Below is a small trained network, with its code and all its weights. Each question gives an input and a target symbol and asks what happens when units are switched off, that is, made to give their printed mean instead of their output.

import numpy as np


def w(rows, s, z=0):
    codes = np.array(rows[::2]) - 128.0
    scale = np.full(codes.shape[1], s)
    scale[-1] = z or s
    return codes * scale


def norm(h):
    return h / np.sqrt((h * h).mean(-1, keepdims=True) + 1e-5)


def softmax(a):
    e = np.exp(a - a.max(-1, keepdims=True))
    return e / e.sum(-1, keepdims=True)


def log_softmax(a):
    a = a - a.max(-1, keepdims=True)
    return a - np.log(np.exp(a).sum(-1, keepdims=True))


def net(x, mask):
    ids = ['ΘΛΣβγξπτφψω'.index(c) for c in x.split()]
    T = len(ids)
    res = E[ids] + P[:T]
    u = 0
    for l in range(2):
        r = norm(res)
        for j in range(3):
            rows = slice(4 * j, 4 * j + 4)
            q, k, v = (r @ M[l][rows].T for M in (Q, K, V))
            z = softmax(np.where(np.tri(T) > 0, q @ k.T / 4**0.5, -1e9)) @ v
            o = O[l][rows]
            res = res + np.where(mask[u + j], z, o[:, -1]) @ o[:, :-1]
        u += 3
    return log_softmax(norm(res)[-1] @ U[:, :-1].T + U[:, -1])


Q, K, V, O = {}, {}, {}, {}
E = w([
[142,86,102,193,98,51,143,114],'Θ',
[139,219,142,101,131,165,140,79],'Λ',
[81,206,168,231,170,82,22,85],'Σ',
[52,148,74,131,215,113,153,204],'β',
[83,213,58,178,21,78,126,209],'γ',
[171,131,51,152,121,150,182,184],'ξ',
[190,130,59,186,2,139,127,125],'π',
[109,124,196,172,19,119,110,115],'τ',
[245,226,15,141,164,94,12,114],'φ',
[191,128,147,194,253,187,101,62],'ψ',
[100,111,87,86,89,83,114,46],'ω',
],0.015)
P = w([
[9,106,79,157,110,144,82,133],'0',
[64,117,111,149,113,127,113,137],'1',
[85,129,128,143,122,132,123,138],'2',
[95,133,131,145,125,134,128,132],'3',
[101,139,134,144,123,136,136,134],'4',
[107,142,136,148,125,135,140,128],'5',
[109,142,134,150,127,135,144,127],'6',
[113,149,138,152,126,132,147,123],'7',
[121,146,131,158,124,135,155,119],'8',
[122,154,133,158,126,134,155,116],'9',
[125,162,136,165,118,133,156,105],'10',
[130,166,133,164,119,129,167,106],'11',
[126,171,136,167,125,129,166,100],'12',
[130,175,131,167,119,136,163,99],'13',
],0.014)
Q[0] = w([
[156,122,134,236,63,188,145,79],'0.h0',
[88,31,208,104,164,93,124,240],'0.h0',
[161,48,206,138,251,123,79,122],'0.h0',
[131,162,221,169,210,254,172,86],'0.h0',
[105,13,131,158,112,68,98,188],'0.h1',
[206,38,111,81,82,164,60,244],'0.h1',
[111,145,122,41,118,101,134,106],'0.h1',
[91,15,158,7,135,174,115,97],'0.h1',
[135,75,206,35,129,166,122,135],'0.h2',
[95,134,183,143,146,96,80,193],'0.h2',
[162,86,119,195,137,181,125,157],'0.h2',
[156,75,168,33,119,119,147,132],'0.h2',
],0.0088)
K[0] = w([
[184,118,173,164,98,113,103,78],'0.h0',
[90,91,131,113,147,161,103,203],'0.h0',
[140,116,93,105,159,113,43,190],'0.h0',
[175,151,110,141,135,185,29,110],'0.h0',
[164,87,118,95,164,107,139,221],'0.h1',
[136,97,218,170,157,116,153,225],'0.h1',
[89,98,181,91,151,145,147,86],'0.h1',
[61,11,159,74,96,136,148,146],'0.h1',
[69,120,111,133,145,226,107,166],'0.h2',
[153,91,161,76,92,139,169,107],'0.h2',
[109,130,153,61,119,119,139,94],'0.h2',
[91,67,143,127,106,150,89,160],'0.h2',
],0.012)
V[0] = w([
[175,109,99,43,106,64,67,152],'0.h0',
[102,155,124,129,171,87,201,90],'0.h0',
[97,196,160,96,145,100,148,201],'0.h0',
[141,139,143,193,142,201,120,221],'0.h0',
[72,81,176,201,49,166,180,157],'0.h1',
[175,154,55,24,95,79,179,99],'0.h1',
[133,169,187,133,59,116,157,62],'0.h1',
[113,84,181,122,90,68,118,102],'0.h1',
[173,158,95,95,122,161,9,255],'0.h2',
[44,66,203,51,99,196,96,101],'0.h2',
[33,106,124,82,73,225,206,145],'0.h2',
[127,177,134,55,97,18,129,119],'0.h2',
],0.0081)
O[0] = w([
[109,129,66,174,85,48,115,219,28],'0.h0',
[90,129,107,137,189,177,130,135,162],'0.h0',
[95,93,106,146,89,154,49,173,98],'0.h0',
[187,159,189,162,152,134,98,148,114],'0.h0',
[172,137,146,129,126,41,206,105,76],'0.h1',
[96,92,59,100,74,209,122,183,155],'0.h1',
[82,157,129,64,114,155,148,63,163],'0.h1',
[66,108,111,136,139,62,105,81,42],'0.h1',
[154,222,134,162,146,147,81,221,103],'0.h2',
[104,142,166,2,129,123,82,91,3],'0.h2',
[132,109,109,18,73,167,150,155,97],'0.h2',
[35,175,75,165,88,77,96,116,124],'0.h2',
],0.0082,0.0067)
Q[1] = w([
[204,133,197,202,21,143,175,73],'1.h0',
[108,163,112,178,49,136,100,96],'1.h0',
[186,93,97,103,71,154,129,222],'1.h0',
[152,29,53,220,156,176,133,118],'1.h0',
[177,139,126,192,118,163,105,165],'1.h1',
[61,65,43,206,111,132,108,83],'1.h1',
[63,84,150,236,121,233,153,148],'1.h1',
[64,177,80,224,78,233,198,55],'1.h1',
[132,205,95,171,187,204,155,174],'1.h2',
[189,253,88,203,71,193,165,79],'1.h2',
[98,131,32,237,102,159,200,146],'1.h2',
[170,32,166,49,175,115,206,122],'1.h2',
],0.011)
K[1] = w([
[125,128,166,173,59,163,207,81],'1.h0',
[59,139,134,183,52,146,141,120],'1.h0',
[166,88,161,97,71,132,134,188],'1.h0',
[114,9,122,206,135,196,131,124],'1.h0',
[104,164,151,157,136,148,102,143],'1.h1',
[54,146,130,154,129,143,131,52],'1.h1',
[107,95,144,193,71,177,164,57],'1.h1',
[71,117,128,158,133,185,205,104],'1.h1',
[148,180,90,141,199,163,81,137],'1.h2',
[186,206,69,142,113,154,112,79],'1.h2',
[155,141,27,140,143,120,115,137],'1.h2',
[160,38,151,121,147,176,206,146],'1.h2',
],0.014)
V[1] = w([
[86,107,105,120,170,44,192,135],'1.h0',
[60,95,88,186,112,178,47,131],'1.h0',
[77,2,159,161,66,123,117,131],'1.h0',
[79,146,208,113,121,176,152,106],'1.h0',
[148,170,225,166,37,192,107,115],'1.h1',
[181,250,45,98,208,110,136,92],'1.h1',
[168,77,45,104,97,88,86,87],'1.h1',
[78,208,71,176,132,185,208,94],'1.h1',
[173,60,85,170,137,123,26,130],'1.h2',
[169,212,108,137,117,237,70,63],'1.h2',
[127,72,69,145,107,113,199,69],'1.h2',
[144,133,239,153,105,134,201,185],'1.h2',
],0.0091)
O[1] = w([
[114,85,123,194,97,229,110,172,105],'1.h0',
[168,170,103,139,164,104,212,74,147],'1.h0',
[118,120,239,127,125,137,242,107,124],'1.h0',
[146,148,186,108,166,114,150,224,141],'1.h0',
[172,183,247,124,79,172,140,120,159],'1.h1',
[110,174,2,138,130,239,66,31,152],'1.h1',
[170,96,51,135,100,60,65,80,100],'1.h1',
[85,150,142,89,163,161,196,75,251],'1.h1',
[111,104,162,40,87,144,27,117,144],'1.h2',
[139,65,81,206,87,58,55,129,219],'1.h2',
[204,197,152,135,135,131,78,147,124],'1.h2',
[91,155,97,95,167,89,214,31,125],'1.h2',
],0.0097,0.012)
U = w([
[109,10,138,210,105,139,187,120,33],'Θ',
[102,130,139,56,65,245,110,90,109],'Λ',
[90,202,130,177,173,53,109,95,45],'Σ',
[90,144,100,124,202,133,153,209,164],'β',
[74,234,78,179,80,99,180,179,2],'γ',
[220,146,53,126,149,160,169,180,163],'ξ',
[208,170,85,137,60,96,141,90,120],'π',
[122,117,186,90,98,98,147,170,242],'τ',
[158,102,89,177,79,170,42,192,166],'φ',
[217,87,119,108,202,130,105,90,151],'ψ',
[87,70,70,81,87,91,102,72,201],'ω',
],0.012,0.0072)

Each question gives the input, a string of symbols that net reads in full, and the target symbol t.
The units are the heads (4 rows each of Q, K, V and O). Each row of codes is followed by its name. A weight is (code - 128) times the scale printed after its matrix; where a second scale follows, it is the last column's (O and U).
mask holds one flag per head, layer by layer. A switched-off head (its flag False) gives its mean, the last column of its rows in O, instead of its output. The means were averaged over made-up inputs and are rounded, as every weight is.
A unit's drop is (log p(t) with every unit on - log p(t) with that unit switched off) / (log p(t) with every unit on - log p(t) with every unit switched off).
The circuit of an input: a set's keep is (log p(t) with only the set's units on - log p(t) with every unit switched off) / (log p(t) with every unit on - log p(t) with every unit switched off). Starting from all 6 units, units are removed one at a time, each time the one whose removal leaves the highest keep (on an exact tie, the one counted first), for as long as the keep stays at least 0.8.
circuit, biggest first: the units of the circuit, biggest drop first
most important unit: the unit with the biggest drop
which heads matter: for each layer, one digit per head in row order, 1 if its drop is at least 0.15 and else 0, layers parted by /
input π φ Λ Λ ξ ψ, target Λ: circuit, biggest first -> 1.h1, 0.h2
input π φ π τ Λ ω ξ ξ β, target ω: which heads matter -> 001 / 011
input Σ φ τ γ Σ, target τ: circuit, biggest first -> 1.h1
input γ Λ Σ ψ φ ξ ξ β ψ ω Λ β, target Λ: circuit, biggest first -> 0.h1, 1.h1
input π ω τ π Λ Θ Λ φ γ ω Λ π, target Λ: which heads matter -> 110 / 011
input γ β ξ φ β Λ π γ β ψ τ ξ, target τ: which heads matter -> 000 / 010
input Σ β φ Λ Θ Θ ξ ω τ Σ, target τ: which heads matter -> 100 / 010
input τ ψ β Σ π Θ φ ξ ψ Λ π β π, target Λ: which heads matter -> 010 / 011
input Λ Λ ξ Λ, target ξ: circuit, biggest first -> 1.h2, 0.h2, 1.h0
input ξ φ γ φ β ξ φ Θ Σ ξ, target Θ: circuit, biggest first -> 1.h2, 1.h0, 1.h1, 0.h0
input ξ Θ β Θ ξ, target Θ: which heads matter -> 001 / 110
input β ξ Λ Θ Λ φ ξ τ β, target τ: which heads matter -> 001 / 010
input Θ φ ξ ξ τ ω π ψ, target ω: circuit, biggest first -> 0.h2, 1.h2, 0.h0, 1.h1
input Λ γ π π, target π: most important unit -> 0.h2
input Σ ξ ψ ξ, target ψ: circuit, biggest first -> 0.h0, 0.h2
input π γ ξ π φ Λ Σ γ ψ ω τ π π π, target τ: which heads matter -> 100 / 010
input ξ ψ Λ γ φ ψ π ξ ξ, target φ: which heads matter -> 001 / 001
input Λ π φ ω ψ, target ω: which heads matter -> 101 / 001
input Σ Θ ψ π β ξ Θ Σ φ π Θ ω β, target ω: which heads matter -> 011 / 011
input β φ ξ τ β Λ π β, target Λ: most important unit -> 0.h1
input Λ Σ ω ξ φ Λ ψ γ, target Λ: circuit, biggest first -> 1.h1, 0.h1
input τ ψ φ β Θ Λ Λ Σ, target Λ: circuit, biggest first -> 1.h1, 0.h1
input ξ Λ ξ, target Λ: which heads matter -> 100 / 101
input φ ω ξ ξ φ ω φ ξ Θ ψ, target Θ: which heads matter -> 111 / 111
input Λ φ τ ψ, target τ: which heads matter -> 001 / 010
input Λ ξ ξ ω Λ, target ξ: circuit, biggest first -> 1.h2, 0.h2
input τ ξ β Θ φ Σ Λ Θ γ, target Θ: circuit, biggest first -> 0.h2, 1.h0
input φ ξ ψ π π ξ ω τ ω π Θ β γ π, target Θ: most important unit -> 0.h2
